Here is a tiny trained network, its code and every weight. The questions are about switching its units off for an input and a target symbol, where a switched-off unit gives its printed mean instead of its output.

import numpy as np


def w(rows, s, z=0):
    codes = np.array(rows[::2]) - 128.0
    scale = np.full(codes.shape[1], s)
    scale[-1] = z or s
    return codes * scale


def f(y):
    return np.maximum(y, 0)


def softmax(a):
    e = np.exp(a - a.max(-1, keepdims=True))
    return e / e.sum(-1, keepdims=True)


def log_softmax(a):
    a = a - a.max(-1, keepdims=True)
    return a - np.log(np.exp(a).sum(-1, keepdims=True))


def net(x, mask):
    ids = ['ΔΘΛΞΠΣΦΨβγεητω'.index(c) for c in x.split()]
    T = len(ids)
    res = E[ids] + P[:T]
    u = 0
    for l in range(3):
        q, k, v = (res @ M[l].T for M in (Q, K, V))
        z = softmax(np.where(np.tri(T) > 0, q @ k.T / 3**0.5, -1e9)) @ v
        res = res + np.where(mask[u], z, O[l][:, -1]) @ O[l][:, :-1]
        u += 1
        y = f(res @ A[l][:, :-1].T + A[l][:, -1])
        res = res + np.where(mask[u : u + 4], y, B[l][:, -1]) @ B[l][:, :-1]
        u += 4
    return log_softmax(res[-1] @ U[:, :-1].T + U[:, -1])


Q, K, V, O, A, B = {}, {}, {}, {}, {}, {}
E = w([
[58,190,81],'Δ',
[79,198,99],'Θ',
[120,246,44],'Λ',
[224,168,169],'Ξ',
[57,158,211],'Π',
[178,89,153],'Σ',
[145,84,191],'Φ',
[65,127,227],'Ψ',
[49,87,171],'β',
[165,247,32],'γ',
[182,87,112],'ε',
[223,158,157],'η',
[199,103,112],'τ',
[252,142,94],'ω',
],0.015)
P = w([
[164,52,100],'0',
[141,161,54],'1',
[146,203,97],'2',
[153,220,109],'3',
[141,241,127],'4',
[141,253,141],'5',
],0.0059)
Q[0] = w([
[127,114,27],'L0H1',
[200,71,82],'L0H1',
[2,160,152],'L0H1',
],0.0091)
K[0] = w([
[54,197,165],'L0H1',
[255,59,113],'L0H1',
[166,125,148],'L0H1',
],0.0089)
V[0] = w([
[217,120,235],'L0H1',
[193,123,75],'L0H1',
[184,94,2],'L0H1',
],0.0067)
O[0] = w([
[191,19,143,252],'L0H1',
[197,157,84,232],'L0H1',
[88,238,4,198],'L0H1',
],0.0043,0.0019)
A[0] = w([
[14,112,150,233],'L0N1',
[5,135,184,254],'L0N2',
[175,196,175,202],'L0N3',
[184,107,191,87],'L0N4',
],0.011,0.0048)
B[0] = w([
[214,172,77,191],'L0N1',
[211,130,19,220],'L0N2',
[25,97,1,253],'L0N3',
[235,89,76,180],'L0N4',
],0.0068,0.0081)
Q[1] = w([
[130,194,149],'L1H1',
[7,110,138],'L1H1',
[180,108,2],'L1H1',
],0.009)
K[1] = w([
[133,173,168],'L1H1',
[38,44,84],'L1H1',
[254,62,122],'L1H1',
],0.0087)
V[1] = w([
[80,193,76],'L1H1',
[253,170,137],'L1H1',
[131,91,67],'L1H1',
],0.013)
O[1] = w([
[254,150,100,95],'L1H1',
[30,82,14,249],'L1H1',
[181,236,205,201],'L1H1',
],0.0082,0.018)
A[1] = w([
[68,179,111,195],'L1N1',
[99,97,32,103],'L1N2',
[150,207,176,102],'L1N3',
[193,44,252,2],'L1N4',
],0.011,0.0066)
B[1] = w([
[138,99,145,211],'L1N1',
[142,149,174,255],'L1N2',
[74,115,98,135],'L1N3',
[52,250,203,128],'L1N4',
],0.017,0.023)
Q[2] = w([
[92,255,162],'L2H1',
[148,64,119],'L2H1',
[148,132,9],'L2H1',
],0.01)
K[2] = w([
[143,64,67],'L2H1',
[109,89,121],'L2H1',
[82,232,1],'L2H1',
],0.0091)
V[2] = w([
[117,255,210],'L2H1',
[242,146,103],'L2H1',
[218,177,236],'L2H1',
],0.0059)
O[2] = w([
[72,50,107,224],'L2H1',
[9,125,103,251],'L2H1',
[143,131,158,58],'L2H1',
],0.011,0.0012)
A[2] = w([
[98,84,4,2],'L2N1',
[130,168,116,50],'L2N2',
[254,50,110,110],'L2N3',
[91,32,68,162],'L2N4',
],0.0095,0.0066)
B[2] = w([
[134,120,248,251],'L2N1',
[28,89,231,155],'L2N2',
[143,254,181,182],'L2N3',
[165,178,201,218],'L2N4',
],0.0088,0.0034)
U = w([
[102,173,141,62],'Δ',
[177,140,58,194],'Θ',
[104,1,229,195],'Λ',
[168,149,116,102],'Ξ',
[131,76,119,168],'Π',
[122,170,52,127],'Σ',
[131,68,129,181],'Φ',
[180,148,87,170],'Ψ',
[143,96,108,152],'β',
[219,161,203,89],'γ',
[171,136,69,144],'ε',
[91,197,157,25],'η',
[51,153,192,2],'τ',
[117,124,107,133],'ω',
],0.0088,0.0084)

Each question gives the input, a string of symbols that net reads in full, and the target symbol t.
The units are the heads (3 rows each of Q, K, V and O) and the neurons (one row each of A and B). Each row of codes is followed by its name. A weight is (code - 128) times the scale printed after its matrix; where a second scale follows, it is the last column's (O, A, B and U).
mask holds one flag per unit, layer by layer, with each layer's heads first. A switched-off unit (its flag False) gives its mean, the last column of its rows in O or B, instead of its output. The means were averaged over made-up inputs and are rounded, as every weight is.
A unit's drop is (log p(t) with every unit on - log p(t) with that unit switched off) / (log p(t) with every unit on - log p(t) with every unit switched off).
The circuit of an input: a set's keep is (log p(t) with only the set's units on - log p(t) with every unit switched off) / (log p(t) with every unit on - log p(t) with every unit switched off). Starting from the 12 units with the biggest drops (on a tie, the unit counted first), units are removed one at a time, each time the one whose removal leaves the highest keep (on an exact tie, the one counted first), for as long as the keep stays at least 0.8.
units of the circuit, in order: the units of the circuit, biggest drop first
unit that matters most: the unit with the biggest drop
k most important neurons: the k neurons with the biggest drops, biggest first
drop of u: that unit's drop, to one decimal
input Ψ Π τ, target Λ: 3 most important neurons => [L0N2 L1N2 L0N1]
input Φ Π Θ Σ, target γ: 4 most important neurons => [L0N3 L2N3 L0N2 L0N4]
input Φ Φ ω τ, target γ: unit that matters most => L2H1
input Φ Φ Λ Δ Φ, target γ: 4 most important neurons => [L0N2 L2N3 L0N3 L0N1]
input Φ τ Φ Ψ, target γ: 4 most important neurons => [L0N3 L0N4 L0N2 L0N1]
input Φ Φ η Λ Φ, target γ: units of the circuit, in order => [L2H1 L1H1 L0N3]
input γ Φ ω β Φ Λ, target τ: units of the circuit, in order => [L2H1 L1H1 L0H1 L2N1]
input Φ γ Φ γ Ψ Σ, target γ: 3 most important neurons => [L0N2 L0N3 L2N3]
input Φ Σ ω, target γ: 2 most important neurons => [L0N3 L1N2]
input Ψ Φ Π Φ τ, target Λ: 2 most important neurons => [L0N2 L0N1]
input Ψ Θ γ ω ω η, target Λ: 3 most important neurons => [L0N3 L1N1 L1N2]
input Φ Φ ε, target γ: 3 most important neurons => [L0N3 L2N3 L0N2]
input Ψ Π Ξ, target Λ: 4 most important neurons => [L0N2 L0N1 L1N2 L0N3]
input Φ Φ η ω γ Ψ, target γ: 4 most important neurons => [L0N3 L0N4 L0N2 L1N2]
input γ ω ε γ, target τ: drop of L2N1 => 0.3
input Φ γ Ψ ε, target γ: drop of L2N3 => 0.3
input Ψ β Θ Ψ ω, target Λ: drop of L0N3 => 0.6
